After every row comes one of two labels: whether the row has a hidden trait. Each part has its own trait and labels.
[ -2   7   9   2   1  11  -9 -18   1   3   2  -1 -15  -7   4  10  -8  -5
   0  -4  -2  -8 -99 -24   0  -4  49   7  32  -7   1   1  11] -> tc
[ -7  15  67  -7 -13  -4  -5 -22   0  12   0  -4   6  18   6  11 -14  11
 -13 -15 -14  21 -29 -35  -2   3  48   0  41   0  -3  -9   8] -> mc
[ 30  10  57  13 -10  -7   0 -10  -6   5   1 -15 -15  12  11   1  -8   8
 -21 -18 -28  32  21 -24   0  -6  25   2  31   7  -6  -2  11] -> mc
[-16  13  54  -7 -11   1 -10 -18   0   9   0  -2   8   2   3   9 -13   7
  -9 -11 -21  24 -51 -40  -1   3  47   1  36  -2   1  -6  10] -> mc
[ 21  32   8 -12   8  12   8   5  12   8   7   7 -12  -3  -1  19  -3  -1
   2   3  14 -27  15  -2 -21   8  51   6  17  -3  20 -14   0] -> mc
[ 34  17  -3  -1  10  10   3 -24   2  10   7  -2 -38  27   9  19 -13   0
  -3  -9  39 -47 -97   1  -3 -13  62   9  28  -9   3  -4   5] -> tc
[  4  12  73  -3  -6  -2   2 -17  -1   6   2   7   7  19  -1  -6  -9   4
   2   4  34 -19 -72 -18 -11  -2   8  -1   8  -8 -16   0 -20] -> mc
[  9   5  24  -5  -4   1  -3 -12   1  16   1  -1  11  22   2  12 -17   8
 -18 -26 -12 -16 -28 -17  -5  -3  17  -2  19  -4   4  -6 -11] -> mc
[ 16  21 100   5 -11   7   1 -30  -2  11   5   4   2  31  11  -5 -16   9
 -15 -13  24   9 -94 -42 -11  -5  38  -2  49  -6 -14   1   3] -> mc
[ 19  23  97   0 -13   5   1 -30  -1  15   6  -2  -1  35  16   4 -17  15
 -27 -25   3  25 -55 -44  -8  -3  57  -1  60  -1  -6  -7  15] -> mc
[ -5  12  51  -6  -9   3  -7 -19   1  14   1  -1   9  15   5  10 -16   8
 -14 -18 -14   9 -48 -33  -4   1  41   0  38  -3   2  -6   4] -> mc
[-13  14  58  -8 -11  -3  -8 -20   0  10  -1  -3   8  10   4  10 -13   8
 -10 -12 -19  22 -37 -38  -1   3  46   1  38  -1  -3  -7   9] -> mc
[ 16  -3 -11  -3   3   2  -2   0   1  15   0  -1  11  17  -3  12 -14   5
 -14 -27 -17 -39  -9   7  -5  -5  -4  -1  -2  -4   8  -4 -27] -> mc
[ 31   4   8   6   2  18  -2 -13   3  19   5   5  14  26   6   5 -18   5
 -24 -37  -5 -33 -75 -12 -11  -9   8  -2  21  -8   8   2 -17] -> mc
[ 32  28  26  -3   7  12   8  -6   8   9   8   3 -21  13   6  14  -6   0
  -4  -3  25 -30 -23  -3 -16  -1  50   7  25  -4  10  -9   4] -> mc

Next part:
[  0 -23 -22 -30  22  21  -2  -7 -16 -35  -5  -5 -27   7  14   5 -49  13
  -6   7 -19   3 -28  14] -> <60>
[ 19 -23 -32  41  -8 -21  -3 -11 -30 -24  -8  26  49  11  14  17 -13  39
  27  89   6  -1 -31 -10] -> <60>
[-13   1 -21 -10 -11  -5  64 -31  -5   7 -18  16  -5   7  13  -6   2 -13
 -23 -25  30  12 -22  54] -> <66>
[ -6  -4 -48  33  -4 -12   4  25   7  16   6   9 -14 -20  15 -43 -20  -5
  10 -10 -12   1   6 -40] -> <66>
[-25 -19   0 -26 -26  -1  25  16  -8   9   0  -8   6   2 -20  29  -4  20
 -15   6 -37  -2   6   2] -> <60>
[ 14 -16 -28  11  16  11 -31  25 -26 -25 -17  19  -1  -2   4   4 -42   9
  -2  44 -12  -6 -15  -5] -> <60>
[-19  -5 -36  84 -18  -7  -3 -23  10   2  25  -9  31  -1  24  16  -1  34
 -22  76  -2  -6 -34  32] -> <66>
[ 20  -1  20  -5  11 -17   3 -26 -11  -6 -15  20 -12  50 -10 -32 -27   6
 -21  16  -1  -8  10  26] -> <66>
[ 22 -31 -11   6   9  22  -3 -28 -10 -29 -12  20 -31  -6  19  38 -49  13
   9   6  -8  -8   3 -26] -> <60>
[  5 -34  23  -3  14   4   3  30 -22 -20   2   9  36   4  -8   0   9  10
  11  45  11  -3 -10  19] -> <60>
[-23 -14 -26 -14  -5  -6 -34  49  -8   1  -8  -3   3  -5  -3 -10   5  15
  -2 -35  26   1   4 -47] -> <60>
[-23  -3 -38 -30  -5 -17 -23  20  -9   4   8  34 -24  -6   3  17   8  21
  -8 -19   4   4  -1 -27] -> <60>
[  9  -8   1 -10  24  13 -11   2  10 -12 -10   1   5  10  -1  20 -36  12
  -1  23  -2 -12 -15  29] -> <60>
[ -9   0 -19 -34  -1   9  68  20  -5  27 -19   5 -11  22  -4   4   3 -10
 -31 -49  29  10 -10  27] -> <66>
[  5  -2 -47  25   2   7  -4  -2 -26 -21 -16  12   1  -8   8   0 -50   6
   8   7 -40  -2 -19  30] -> <60>
[ -5 -11 -13   6   8  36   5   9 -19 -19  -8 -18   3 -12   8  21 -21   1
 -12   8 -23  -4 -18  -5] -> <60>
[  9 -22 -53  -9   6  16  -9  19 -18 -39 -17  11  11  16  24  26 -56   6
   4  35  -2  -1 -25  20] -> <60>
[-23 -26 -57 -12 -34 -44 -45  13 -18   1   5  12  -7   3  -3   3   0  36
 -14 -14  20   8 -30   5] -> <60>
[ -6   4  15 -16 -11  -6  -4  27  -7 -12 -23   8   5  29   3  11   0  20
  -3  32  -7  -7  -2  41] -> <60>
[ 14 -12  20   6  32   5  14   3 -27  -5  -5  17  50  -1   4  38  -4  24
  23  28  -7   4  -2  19] -> <60>
[ 25  -1   7   3   1 -10  -9  -2 -18  -8   0  -9  31 -10  -1   8   3  29
  32  26  -8   7  -3  -7] -> <60>
[ -1  -6 -12 -38 -14 -38  14  20 -34 -12 -10  -8  31  -3   9  18 -16  25
   2  19  -6   0  -1   5] -> <60>
[  0   9 -37 -56  -7 -28  32   3   0  -5   1  36  -5  24  -6  -7 -21  11
 -16  42  21  -7 -30  15] -> <66>
[-10  -8   6 -25  19 -27  49  36 -18  -9 -19  18  11  19  -7 -24  -9 -19
 -28  -2  36  -4 -19  33] -> <66>
